Here is a tiny trained network, its code and every weight. The questions are about switching its units off for an input and a class, where a switched-off unit gives its printed mean instead of its output.

import numpy as np


def w(rows, s, z=0):
    codes = np.array(rows[::2]) - 128.0
    scale = np.full(codes.shape[1], s)
    scale[-1] = z or s
    return codes * scale


def norm(h):
    return h / np.sqrt((h * h).mean(-1, keepdims=True) + 1e-5)


def f(y):
    return np.maximum(y, 0)


def log_softmax(a):
    a = a - a.max(-1, keepdims=True)
    return a - np.log(np.exp(a).sum(-1, keepdims=True))


def net(x, mask):
    res = np.array(x, float).reshape(1, 6) / 4 @ E
    u = 0
    for l in range(2):
        y = f(norm(res) @ A[l][:, :-1].T + A[l][:, -1])
        res = res + np.where(mask[u : u + 10], y, B[l][:, -1]) @ B[l][:, :-1]
        u += 10
    return log_softmax(norm(res)[-1] @ U[:, :-1].T + U[:, -1])


A, B = {}, {}
E = w([
[51,75,119,137],'x0',
[78,181,128,123],'x1',
[127,128,128,127],'x2',
[111,125,124,1],'x3',
[127,125,134,130],'x4',
[127,128,129,128],'x5',
],0.0082)
A[0] = w([
[16,31,9,162,76],'L0N0',
[120,164,147,212,22],'L0N1',
[214,204,200,147,19],'L0N2',
[201,171,157,111,192],'L0N3',
[57,254,202,122,7],'L0N4',
[53,203,152,186,107],'L0N5',
[189,63,126,151,53],'L0N6',
[75,200,147,157,60],'L0N7',
[106,112,73,67,88],'L0N8',
[84,226,156,138,1],'L0N9',
],0.0079,0.0038)
B[0] = w([
[165,203,254,141,253],'L0N0',
[103,109,89,212,191],'L0N1',
[168,239,234,163,199],'L0N2',
[84,140,162,133,238],'L0N3',
[33,70,95,16,202],'L0N4',
[70,63,24,57,225],'L0N5',
[164,71,61,138,169],'L0N6',
[82,83,89,55,179],'L0N7',
[137,90,90,171,188],'L0N8',
[50,103,123,43,169],'L0N9',
],0.0093,0.0042)
A[1] = w([
[102,124,225,108,149],'L1N0',
[151,211,136,104,76],'L1N1',
[145,111,65,167,152],'L1N2',
[132,144,92,195,74],'L1N3',
[212,87,150,148,115],'L1N4',
[69,76,127,168,132],'L1N5',
[152,126,138,4,105],'L1N6',
[147,106,131,138,2],'L1N7',
[195,107,140,135,111],'L1N8',
[180,91,153,127,110],'L1N9',
],0.013,0.0086)
B[1] = w([
[205,196,150,133,248],'L1N0',
[97,211,192,111,157],'L1N1',
[114,104,39,162,171],'L1N2',
[149,130,2,156,158],'L1N3',
[46,107,154,31,186],'L1N4',
[223,152,190,139,195],'L1N5',
[153,90,61,254,253],'L1N6',
[27,161,107,33,128],'L1N7',
[71,89,151,51,163],'L1N8',
[49,140,136,45,161],'L1N9',
],0.0093,0.007)
U = w([
[235,247,176,162,142],'0',
[191,90,2,249,253],'1',
[36,17,77,11,62],'2',
],0.0092,0.00062)

Each question gives the input, the list of numbers given to net, and the class t.
The units are the neurons (one row each of A and B). Each row of codes is followed by its name. A weight is (code - 128) times the scale printed after its matrix; where a second scale follows, it is the last column's (A, B and U).
mask holds one flag per neuron, layer by layer. A switched-off neuron (its flag False) gives its mean, the last column of its row in B, instead of its output. The means were averaged over made-up inputs and are rounded, as every weight is.
A unit's drop is (log p(t) with every unit on - log p(t) with that unit switched off) / (log p(t) with every unit on - log p(t) with every unit switched off).
The circuit of an input: a set's keep is (log p(t) with only the set's units on - log p(t) with every unit switched off) / (log p(t) with every unit on - log p(t) with every unit switched off). Starting from the 12 units with the biggest drops (on a tie, the unit counted first), units are removed one at a time, each time the one whose removal leaves the highest keep (on an exact tie, the one counted first), for as long as the keep stays at least 0.8.
units of the circuit, in order: the units of the circuit, biggest drop first
most important unit: the unit with the biggest drop
top k neurons: the k neurons with the biggest drops, biggest first
top k neurons in layer l: the k neurons of layer l with the biggest drops, biggest first
drop of u: that unit's drop, to one decimal
input [6,6,-3,-5,1,-3], class 0: most important unit	L0N0
input [-5,-4,-8,8,-6,4], class 1: top 2 neurons	(L1N6, L0N0)
input [8,-7,5,-6,-4,7], class 0: units of the circuit, in order	(L0N0, L1N6)
input [7,7,-2,8,6,-6], class 1: top 4 neurons in layer 1	(L1N6, L1N4, L1N8, L1N9)
input [4,5,-7,-2,3,-1], class 2: top 4 neurons	(L0N5, L0N7, L0N2, L0N4)
input [7,-7,-8,5,-3,-1], class 0: top 3 neurons	(L1N0, L0N0, L0N5)
input [-2,-4,1,6,6,-7], class 1: top 2 neurons	(L1N6, L0N0)
input [-7,1,8,8,2,-1], class 1: top 2 neurons in layer 0	(L0N0, L0N2)
input [-4,3,5,6,3,7], class 1: top 3 neurons	(L1N6, L0N0, L0N2)
input [-5,8,2,-6,-3,-8], class 2: top 2 neurons in layer 0	(L0N5, L0N4)
input [-5,-4,7,6,-6,5], class 1: top 2 neurons	(L1N6, L0N0)
input [3,-7,6,7,5,-5], class 1: top 2 neurons	(L1N6, L0N6)
input [7,0,-2,-7,4,0], class 0: top 3 neurons	(L0N0, L1N5, L1N6)
input [-7,-8,1,0,1,-6], class 2: top 3 neurons	(L1N4, L0N0, L0N6)
input [1,-8,-3,-7,-7,0], class 2: units of the circuit, in order	(L1N4, L1N6)
input [1,-5,0,-3,-3,-6], class 2: most important unit	L1N4
input [-1,-4,-2,2,0,2], class 2: top 2 neurons	(L0N4, L0N5)
input [8,-2,-6,7,-1,-7], class 0: top 3 neurons	(L0N0, L1N0, L0N5)
input [7,6,-5,0,8,-8], class 0: top 2 neurons	(L0N0, L1N0)
input [-5,7,0,1,-7,-7], class 2: most important unit	L0N4
input [-2,-2,-3,8,5,-4], class 1: drop of L1N6	0.3
input [-3,-6,-6,7,-2,4], class 1: drop of L1N6	1.5
input [-2,-5,2,7,7,2], class 1: drop of L1N6	1.0
